Here is a tiny trained network, its code and every weight. The questions are about switching its units off for an input and a target symbol, where a switched-off unit gives its printed mean instead of its output.

import numpy as np


def w(rows, s, z=0):
    codes = np.array(rows[::2]) - 128.0
    scale = np.full(codes.shape[1], s)
    scale[-1] = z or s
    return codes * scale


def norm(h):
    return h / np.sqrt((h * h).mean(-1, keepdims=True) + 1e-5)


def f(y):
    return np.maximum(y, 0)


def softmax(a):
    e = np.exp(a - a.max(-1, keepdims=True))
    return e / e.sum(-1, keepdims=True)


def log_softmax(a):
    a = a - a.max(-1, keepdims=True)
    return a - np.log(np.exp(a).sum(-1, keepdims=True))


def net(x, mask):
    ids = ['ΓΞΣΩβεηθλμφψ'.index(c) for c in x.split()]
    T = len(ids)
    res = E[ids] + P[:T]
    r = norm(res)
    for j in range(3):
        rows = slice(4 * j, 4 * j + 4)
        q, k, v = (r @ M[0][rows].T for M in (Q, K, V))
        z = softmax(np.where(np.tri(T) > 0, q @ k.T / 4**0.5, -1e9)) @ v
        o = O[0][rows]
        res = res + np.where(mask[j], z, o[:, -1]) @ o[:, :-1]
    y = f(norm(res) @ A[0][:, :-1].T + A[0][:, -1])
    res = res + np.where(mask[3:11], y, B[0][:, -1]) @ B[0][:, :-1]
    return log_softmax(norm(res)[-1] @ U[:, :-1].T + U[:, -1])


Q, K, V, O, A, B = {}, {}, {}, {}, {}, {}
E = w([
[124,155,214,253],'Γ',
[114,170,174,123],'Ξ',
[143,160,98,98],'Σ',
[151,134,127,196],'Ω',
[98,109,135,117],'β',
[132,176,147,124],'ε',
[169,104,147,78],'η',
[170,147,154,79],'θ',
[129,146,169,173],'λ',
[117,163,191,166],'μ',
[123,169,126,77],'φ',
[124,150,164,147],'ψ',
],0.034)
P = w([
[44,129,37,128],'0',
[58,141,66,147],'1',
[74,128,75,152],'2',
[77,128,91,162],'3',
[96,132,105,174],'4',
[102,138,118,195],'5',
[114,126,139,199],'6',
[124,128,159,205],'7',
[138,111,165,211],'8',
[141,124,177,222],'9',
[154,123,198,233],'10',
[165,122,212,243],'11',
[173,105,199,252],'12',
],0.0038)
Q[0] = w([
[157,115,164,157],'head 1',
[118,97,152,101],'head 1',
[83,214,175,97],'head 1',
[151,193,167,124],'head 1',
[152,151,127,124],'head 2',
[106,125,123,124],'head 2',
[200,162,175,136],'head 2',
[116,90,95,129],'head 2',
[61,109,104,85],'head 3',
[180,176,182,137],'head 3',
[136,105,78,148],'head 3',
[1,9,116,115],'head 3',
],0.046)
K[0] = w([
[124,73,144,139],'head 1',
[95,141,146,130],'head 1',
[175,153,187,99],'head 1',
[181,119,163,133],'head 1',
[99,91,123,115],'head 2',
[137,141,119,130],'head 2',
[99,67,171,116],'head 2',
[133,151,127,139],'head 2',
[95,132,104,92],'head 3',
[142,120,181,128],'head 3',
[153,135,85,148],'head 3',
[1,132,92,171],'head 3',
],0.053)
V[0] = w([
[120,117,146,142],'head 1',
[150,150,147,62],'head 1',
[91,151,134,133],'head 1',
[136,119,96,152],'head 1',
[152,89,159,111],'head 2',
[204,174,134,148],'head 2',
[132,163,129,123],'head 2',
[103,133,106,141],'head 2',
[123,2,97,96],'head 3',
[167,177,85,162],'head 3',
[61,150,101,172],'head 3',
[120,159,174,116],'head 3',
],0.026)
O[0] = w([
[109,144,127,130,130],'head 1',
[141,82,163,80,191],'head 1',
[116,110,141,153,141],'head 1',
[147,141,106,140,85],'head 1',
[135,173,101,139,142],'head 2',
[206,114,98,139,105],'head 2',
[151,115,135,104,135],'head 2',
[101,97,152,128,117],'head 2',
[114,251,142,140,3],'head 3',
[179,100,108,117,137],'head 3',
[111,117,25,163,37],'head 3',
[103,92,151,124,203],'head 3',
],0.025,0.014)
A[0] = w([
[132,145,48,142,89],'neuron 1',
[62,105,122,177,53],'neuron 2',
[152,77,58,102,128],'neuron 3',
[120,167,105,253,139],'neuron 4',
[18,91,207,211,217],'neuron 5',
[90,169,157,117,119],'neuron 6',
[81,57,95,56,134],'neuron 7',
[106,80,117,197,2],'neuron 8',
],0.026,0.0049)
B[0] = w([
[177,114,168,145,146],'neuron 1',
[94,168,178,128,162],'neuron 2',
[125,174,59,174,215],'neuron 3',
[123,96,199,50,170],'neuron 4',
[127,137,156,4,252],'neuron 5',
[65,156,110,140,180],'neuron 6',
[108,214,141,91,249],'neuron 7',
[93,116,154,195,182],'neuron 8',
],0.042,0.015)
U = w([
[91,100,106,80,74],'Γ',
[182,105,135,210,254],'Ξ',
[168,254,185,202,145],'Σ',
[156,154,87,82,83],'Ω',
[145,126,124,139,101],'β',
[129,37,59,97,149],'ε',
[76,148,107,222,169],'η',
[243,82,198,89,135],'θ',
[204,191,45,94,119],'λ',
[68,52,203,205,118],'μ',
[73,135,78,148,114],'φ',
[46,132,105,146,105],'ψ',
],0.012,0.0077)

Each question gives the input, a string of symbols that net reads in full, and the target symbol t.
The units are the heads (4 rows each of Q, K, V and O) and the neurons (one row each of A and B). Each row of codes is followed by its name. A weight is (code - 128) times the scale printed after its matrix; where a second scale follows, it is the last column's (O, A, B and U).
mask holds one flag per unit, heads first, then neurons. A switched-off unit (its flag False) gives its mean, the last column of its rows in O or B, instead of its output. The means were averaged over made-up inputs and are rounded, as every weight is.
A unit's drop is (log p(t) with every unit on - log p(t) with that unit switched off) / (log p(t) with every unit on - log p(t) with every unit switched off).
The circuit of an input: a set's keep is (log p(t) with only the set's units on - log p(t) with every unit switched off) / (log p(t) with every unit on - log p(t) with every unit switched off). Starting from all 11 units, units are removed one at a time, each time the one whose removal leaves the highest keep (on an exact tie, the one counted first), for as long as the keep stays at least 0.8.
circuit, biggest first: the units of the circuit, biggest drop first
most important unit: the unit with the biggest drop
top k neurons: the k neurons with the biggest drops, biggest first
heads that matter: for each layer, one digit per head in row order, 1 if its drop is at least 0.15 and else 0, layers parted by /
drop of u: that unit's drop, to one decimal
input θ λ ε Ξ Ω Ξ ε ε Σ Γ, target θ: most important unit => head 2
input Ξ η θ λ ε ε μ φ, target θ: heads that matter => 111
input φ ε Ξ Ω ε μ Γ, target μ: circuit, biggest first => [neuron 8; head 3]
input Γ η Σ μ Ξ Ξ, target Σ: circuit, biggest first => [head 2; neuron 5]
input ε ψ θ Σ Ω ε Ω Ω ε φ, target θ: heads that matter => 011
input θ ε Ξ Ξ λ η Σ Ω Γ, target Σ: circuit, biggest first => [head 2; head 1; neuron 5]
input ε Ω μ Ω Σ λ Σ φ μ Ξ θ ψ, target θ: heads that matter => 010
input ε ε ε Γ Ω λ Σ, target λ: top 2 neurons => [neuron 3; neuron 7]
input ε μ Γ ε η Ξ ε μ μ, target Σ: top 2 neurons => [neuron 5; neuron 4]
input Ω η λ φ θ Ω Σ ε, target θ: heads that matter => 011
input Σ Ω Σ λ Γ φ Γ Γ Σ λ, target η: heads that matter => 111
input Ω λ θ Γ ε ψ φ Ω Ξ Σ Ω, target θ: top 2 neurons => [neuron 7; neuron 6]
input Ξ Σ Ω ψ η λ ψ φ, target Σ: drop of head 2 => 0.3
input Σ ε μ λ Σ η, target Σ: drop of head 2 => 0.2
input ε Γ Ξ μ Σ Ω, target Ξ: drop of neuron 3 => 0.1
input Γ ψ Γ, target μ: drop of neuron 4 => 0.3
input θ ε ε λ λ Σ Σ ε Ξ ε ε ψ Ω, target θ: most important unit => head 3
